Here is a tiny trained network, its code and every weight. The questions are about switching its units off for an input and a class, where a switched-off unit gives its printed mean instead of its output.

import numpy as np


def w(rows, s, z=0):
    codes = np.array(rows[::2]) - 128.0
    scale = np.full(codes.shape[1], s)
    scale[-1] = z or s
    return codes * scale


def f(y):
    return np.maximum(y, 0)


def log_softmax(a):
    a = a - a.max(-1, keepdims=True)
    return a - np.log(np.exp(a).sum(-1, keepdims=True))


def net(x, mask):
    res = np.array(x, float).reshape(1, 4) / 4 @ E
    y = f(res @ A[0][:, :-1].T + A[0][:, -1])
    res = res + np.where(mask, y, B[0][:, -1]) @ B[0][:, :-1]
    return log_softmax(res[-1] @ U[:, :-1].T + U[:, -1])


A, B = {}, {}
E = w([
[105,213,64,125],'x0',
[117,185,215,118],'x1',
[226,146,125,136],'x2',
[142,93,146,250],'x3',
],0.012)
A[0] = w([
[140,134,130,200,68],'N0',
[213,69,121,159,104],'N1',
[164,33,192,196,128],'N2',
[181,79,129,176,74],'N3',
[214,43,59,83,142],'N4',
[228,32,52,79,201],'N5',
[65,62,222,210,128],'N6',
[153,127,124,75,26],'N7',
[221,88,71,92,188],'N8',
[144,156,101,126,3],'N9',
[144,130,136,146,164],'N10',
[48,124,60,183,108],'N11',
[29,102,69,196,156],'N12',
[205,95,224,210,145],'N13',
[84,137,105,139,61],'N14',
[105,103,204,107,111],'N15',
[157,131,139,150,113],'N16',
[50,145,78,143,36],'N17',
[160,94,148,52,73],'N18',
[114,78,126,104,89],'N19',
[55,13,155,123,182],'N20',
[148,122,157,156,107],'N21',
[171,239,78,60,207],'N22',
[126,153,99,126,39],'N23',
[94,59,247,153,183],'N24',
[86,129,119,149,79],'N25',
],0.013,0.0026)
B[0] = w([
[66,83,194,96,180],'N0',
[191,225,147,161,209],'N1',
[224,141,169,134,241],'N2',
[158,172,171,158,196],'N3',
[73,222,82,198,225],'N4',
[55,221,97,199,245],'N5',
[52,150,25,98,239],'N6',
[133,82,91,98,161],'N7',
[111,166,121,119,210],'N8',
[101,152,123,127,145],'N9',
[104,125,183,93,152],'N10',
[105,121,225,201,195],'N11',
[94,130,230,222,213],'N12',
[200,54,238,37,251],'N13',
[151,162,153,164,153],'N14',
[134,108,88,86,186],'N15',
[139,130,158,118,156],'N16',
[172,174,196,170,178],'N17',
[110,71,107,70,182],'N18',
[144,130,88,101,164],'N19',
[64,95,54,85,236],'N20',
[132,93,150,127,162],'N21',
[150,251,93,58,253],'N22',
[137,136,121,127,148],'N23',
[82,94,47,42,239],'N24',
[131,136,135,173,150],'N25',
],0.022,0.012)
U = w([
[204,155,165,92,253],'0',
[222,11,65,145,53],'1',
[185,74,39,171,38],'2',
[14,198,6,77,200],'3',
[40,36,169,227,91],'4',
[140,17,70,2,105],'5',
],0.0062,0.0037)

Each question gives the input, the list of numbers given to net, and the class t.
The units are the neurons (one row each of A and B). Each row of codes is followed by its name. A weight is (code - 128) times the scale printed after its matrix; where a second scale follows, it is the last column's (A, B and U).
mask holds one flag per neuron, in row order. A switched-off neuron (its flag False) gives its mean, the last column of its row in B, instead of its output. The means were averaged over made-up inputs and are rounded, as every weight is.
A unit's drop is (log p(t) with every unit on - log p(t) with that unit switched off) / (log p(t) with every unit on - log p(t) with every unit switched off).
The circuit of an input: a set's keep is (log p(t) with only the set's units on - log p(t) with every unit switched off) / (log p(t) with every unit on - log p(t) with every unit switched off). Starting from the 12 units with the biggest drops (on a tie, the unit counted first), units are removed one at a time, each time the one whose removal leaves the highest keep (on an exact tie, the one counted first), for as long as the keep stays at least 0.8.
circuit, biggest first: the units of the circuit, biggest drop first
top k neurons: the k neurons with the biggest drops, biggest first
drop of u: that unit's drop, to one decimal
input [8,-4,-6,-1], class 4: circuit, biggest first -> (N12 N11)
input [-5,-2,4,0], class 0: top neuron -> (N13)
input [-1,-6,-3,2], class 4: circuit, biggest first -> (N12 N22)
input [3,1,6,1], class 0: top 3 neurons -> (N6 N20 N24)
input [-5,-5,2,4], class 0: top 3 neurons -> (N2 N13 N1)
input [-8,5,7,4], class 5: top 4 neurons -> (N24 N6 N13 N12)
input [2,2,-4,-2], class 0: top 3 neurons -> (N6 N5 N24)
input [-1,-5,1,6], class 0: top 4 neurons -> (N2 N1 N13 N3)
input [-4,8,-8,3], class 5: top 4 neurons -> (N5 N13 N4 N22)
input [-1,5,7,7], class 0: top 2 neurons -> (N1 N2)
input [-6,3,-4,-2], class 5: top 2 neurons -> (N5 N4)
input [-6,7,6,5], class 5: top 2 neurons -> (N24 N6)
input [-3,-6,-2,8], class 4: top 2 neurons -> (N12 N22)
input [1,-4,-1,1], class 4: drop of N13 -> 0.0
input [1,0,-5,2], class 4: drop of N22 -> 0.1
input [-6,-5,1,6], class 0: drop of N2 -> 3.7
